Below is a small trained network, with its code and all its weights. Each question gives an input and a target symbol and asks what happens when units are switched off, that is, made to give their printed mean instead of their output.

import numpy as np


def w(rows, s, z=0):
    codes = np.array(rows[::2]) - 128.0
    scale = np.full(codes.shape[1], s)
    scale[-1] = z or s
    return codes * scale


def norm(h):
    return h / np.sqrt((h * h).mean(-1, keepdims=True) + 1e-5)


def f(y):
    return np.maximum(y, 0)


def softmax(a):
    e = np.exp(a - a.max(-1, keepdims=True))
    return e / e.sum(-1, keepdims=True)


def log_softmax(a):
    a = a - a.max(-1, keepdims=True)
    return a - np.log(np.exp(a).sum(-1, keepdims=True))


def net(x, mask):
    ids = ['αβγδεηθλμξπστφω'.index(c) for c in x.split()]
    T = len(ids)
    res = E[ids] + P[:T]
    u = 0
    for l in range(3):
        q, k, v = (norm(res) @ M[l].T for M in (Q, K, V))
        z = softmax(np.where(np.tri(T) > 0, q @ k.T / 3**0.5, -1e9)) @ v
        res = res + np.where(mask[u], z, O[l][:, -1]) @ O[l][:, :-1]
        u += 1
        y = f(norm(res) @ A[l][:, :-1].T + A[l][:, -1])
        res = res + np.where(mask[u : u + 12], y, B[l][:, -1]) @ B[l][:, :-1]
        u += 12
    return log_softmax(norm(res)[-1] @ U[:, :-1].T + U[:, -1])


Q, K, V, O, A, B = {}, {}, {}, {}, {}, {}
E = w([
[169,253,198],'α',
[239,153,44],'β',
[130,176,105],'γ',
[235,134,47],'δ',
[237,142,46],'ε',
[89,175,181],'η',
[105,109,149],'θ',
[152,141,180],'λ',
[175,166,96],'μ',
[77,123,235],'ξ',
[159,94,168],'π',
[152,91,184],'σ',
[96,175,124],'τ',
[237,129,50],'φ',
[111,103,147],'ω',
],0.016)
P = w([
[144,116,117],'0',
[169,78,95],'1',
[147,116,118],'2',
[80,175,205],'3',
[7,99,76],'4',
[147,115,116],'5',
],0.017)
Q[0] = w([
[144,66,236],'0.h0',
[67,162,254],'0.h0',
[165,135,141],'0.h0',
],0.023)
K[0] = w([
[175,43,155],'0.h0',
[96,132,253],'0.h0',
[189,134,161],'0.h0',
],0.023)
V[0] = w([
[91,135,249],'0.h0',
[130,109,105],'0.h0',
[110,144,207],'0.h0',
],0.0019)
O[0] = w([
[206,83,242,255],'0.h0',
[129,138,131,100],'0.h0',
[208,71,250,215],'0.h0',
],0.0023,0.00067)
A[0] = w([
[105,76,71,215],'0.n0',
[146,198,247,99],'0.n1',
[214,92,148,255],'0.n2',
[150,66,97,71],'0.n3',
[181,166,59,81],'0.n4',
[156,146,97,83],'0.n5',
[105,167,215,162],'0.n6',
[119,142,147,129],'0.n7',
[148,14,150,239],'0.n8',
[85,148,192,104],'0.n9',
[77,160,90,50],'0.n10',
[219,93,6,83],'0.n11',
],0.02,0.0045)
B[0] = w([
[118,92,81,171],'0.n0',
[254,82,100,249],'0.n1',
[97,226,169,208],'0.n2',
[53,165,111,155],'0.n3',
[153,171,183,181],'0.n4',
[139,147,153,151],'0.n5',
[176,74,95,227],'0.n6',
[130,113,125,152],'0.n7',
[66,58,74,197],'0.n8',
[171,73,123,196],'0.n9',
[137,75,87,153],'0.n10',
[133,19,214,209],'0.n11',
],0.038,0.014)
Q[1] = w([
[96,254,140],'1.h0',
[179,118,246],'1.h0',
[236,153,55],'1.h0',
],0.028)
K[1] = w([
[110,253,121],'1.h0',
[203,106,237],'1.h0',
[201,134,49],'1.h0',
],0.031)
V[1] = w([
[8,185,204],'1.h0',
[37,170,184],'1.h0',
[179,101,94],'1.h0',
],0.015)
O[1] = w([
[222,114,10,6],'1.h0',
[202,117,36,37],'1.h0',
[87,135,182,183],'1.h0',
],0.013,0.014)
A[1] = w([
[133,125,186,104],'1.n0',
[151,183,142,115],'1.n1',
[127,172,66,175],'1.n2',
[137,127,211,95],'1.n3',
[227,216,109,76],'1.n4',
[154,169,188,91],'1.n5',
[135,141,117,3],'1.n6',
[131,145,124,62],'1.n7',
[147,153,115,75],'1.n8',
[143,175,134,133],'1.n9',
[86,44,149,130],'1.n10',
[84,228,251,146],'1.n11',
],0.025,0.0054)
B[1] = w([
[119,163,94,184],'1.n0',
[100,156,110,134],'1.n1',
[113,189,140,137],'1.n2',
[112,183,80,206],'1.n3',
[52,100,161,149],'1.n4',
[158,135,87,164],'1.n5',
[120,128,158,128],'1.n6',
[130,134,128,128],'1.n7',
[116,121,141,128],'1.n8',
[99,149,117,132],'1.n9',
[91,147,159,252],'1.n10',
[204,3,168,195],'1.n11',
],0.066,0.016)
Q[2] = w([
[167,143,4],'2.h0',
[170,220,222],'2.h0',
[131,226,157],'2.h0',
],0.027)
K[2] = w([
[41,197,129],'2.h0',
[255,218,121],'2.h0',
[194,167,32],'2.h0',
],0.021)
V[2] = w([
[141,206,207],'2.h0',
[2,25,109],'2.h0',
[135,67,211],'2.h0',
],0.02)
O[2] = w([
[157,72,179,108],'2.h0',
[3,132,110,205],'2.h0',
[112,164,186,251],'2.h0',
],0.025,0.014)
A[2] = w([
[191,143,45,108],'2.n0',
[166,130,161,144],'2.n1',
[59,229,226,110],'2.n2',
[139,179,239,126],'2.n3',
[209,113,37,176],'2.n4',
[166,102,33,94],'2.n5',
[167,255,118,149],'2.n6',
[118,169,147,254],'2.n7',
[152,174,204,115],'2.n8',
[66,161,254,125],'2.n9',
[136,32,73,122],'2.n10',
[206,166,58,134],'2.n11',
],0.023,0.009)
B[2] = w([
[77,66,158,140],'2.n0',
[70,146,89,186],'2.n1',
[149,253,236,215],'2.n2',
[118,222,171,209],'2.n3',
[120,93,19,171],'2.n4',
[139,50,121,138],'2.n5',
[232,144,103,140],'2.n6',
[105,179,110,189],'2.n7',
[119,202,136,175],'2.n8',
[90,19,72,254],'2.n9',
[122,218,119,201],'2.n10',
[48,165,149,145],'2.n11',
],0.045,0.014)
U = w([
[230,215,38,129],'α',
[225,152,179,114],'β',
[176,249,126,121],'γ',
[121,123,198,126],'δ',
[165,144,193,126],'ε',
[203,74,89,255],'η',
[44,163,84,62],'θ',
[134,124,55,139],'λ',
[233,172,151,199],'μ',
[43,39,130,87],'ξ',
[79,205,112,140],'π',
[100,176,21,127],'σ',
[180,6,212,29],'τ',
[102,120,203,131],'φ',
[55,162,81,74],'ω',
],0.018,0.0076)

Each question gives the input, a string of symbols that net reads in full, and the target symbol t.
The units are the heads (3 rows each of Q, K, V and O) and the neurons (one row each of A and B). Each row of codes is followed by its name. A weight is (code - 128) times the scale printed after its matrix; where a second scale follows, it is the last column's (O, A, B and U).
mask holds one flag per unit, layer by layer, with each layer's heads first. A switched-off unit (its flag False) gives its mean, the last column of its rows in O or B, instead of its output. The means were averaged over made-up inputs and are rounded, as every weight is.
A unit's drop is (log p(t) with every unit on - log p(t) with that unit switched off) / (log p(t) with every unit on - log p(t) with every unit switched off).
The circuit of an input: a set's keep is (log p(t) with only the set's units on - log p(t) with every unit switched off) / (log p(t) with every unit on - log p(t) with every unit switched off). Starting from the 12 units with the biggest drops (on a tie, the unit counted first), units are removed one at a time, each time the one whose removal leaves the highest keep (on an exact tie, the one counted first), for as long as the keep stays at least 0.8.
units of the circuit, in order: the units of the circuit, biggest drop first
k most important neurons: the k neurons with the biggest drops, biggest first
top k neurons in layer l: the k neurons of layer l with the biggest drops, biggest first
input ξ η λ α, target η: units of the circuit, in order -> (0.n1; 2.n2)
input ε μ ξ ξ, target μ: units of the circuit, in order -> (2.n9; 0.n1)
input μ σ α τ, target σ: 2 most important neurons -> (0.n11; 1.n11)
input α ω φ η π ξ, target ξ: 4 most important neurons -> (0.n6; 0.n1; 0.n9; 1.n3)
input η τ η ξ, target τ: units of the circuit, in order -> (0.n6; 0.n1)
input η β γ, target γ: 3 most important neurons -> (0.n11; 1.n3; 1.n11)
input α σ ξ θ, target σ: units of the circuit, in order -> (0.n11; 0.n1; 2.n2)
input α ξ ε ξ ε τ, target τ: top 4 neurons in layer 0 -> (0.n1; 0.n11; 0.n2; 0.n10)
input ξ τ α β, target τ: 2 most important neurons -> (1.n11; 0.n8)
input η ξ β η, target ξ: 4 most important neurons -> (0.n8; 1.n3; 0.n1; 1.n5)
input ξ τ η γ, target τ: top 3 neurons in layer 1 -> (1.n3; 1.n5; 1.n10)
input τ η α σ, target η: top 2 neurons in layer 1 -> (1.n10; 1.n11)
input λ ξ ξ τ, target ξ: top 4 neurons in layer 1 -> (1.n3; 1.n5; 1.n0; 1.n11)
input ξ τ η, target η: top 2 neurons in layer 0 -> (0.n1; 0.n6)
input ε σ τ α, target σ: 2 most important neurons -> (0.n8; 0.n11)
input σ σ α ξ, target σ: 2 most important neurons -> (0.n11; 1.n11)
input γ λ α η ξ σ, target σ: 2 most important neurons -> (0.n8; 1.n10)
input η τ ξ, target ξ: 4 most important neurons -> (0.n6; 0.n1; 0.n9; 1.n11)
input μ α η η, target α: 3 most important neurons -> (1.n10; 0.n1; 1.n11)
input η η η λ, target η: top 2 neurons in layer 0 -> (0.n1; 0.n2)
input δ η η β, target η: 3 most important neurons -> (0.n2; 1.n10; 1.n5)
input η η η σ, target η: top 3 neurons in layer 0 -> (0.n1; 0.n6; 0.n2)
input θ π η, target η: 2 most important neurons -> (0.n9; 0.n1)
input μ ξ β θ, target ξ: top 3 neurons in layer 0 -> (0.n8; 0.n6; 0.n1)
input λ τ σ, target σ: 3 most important neurons -> (0.n11; 1.n10; 0.n9)
input δ ξ σ σ, target ξ: top neuron in layer 0 -> (0.n8)
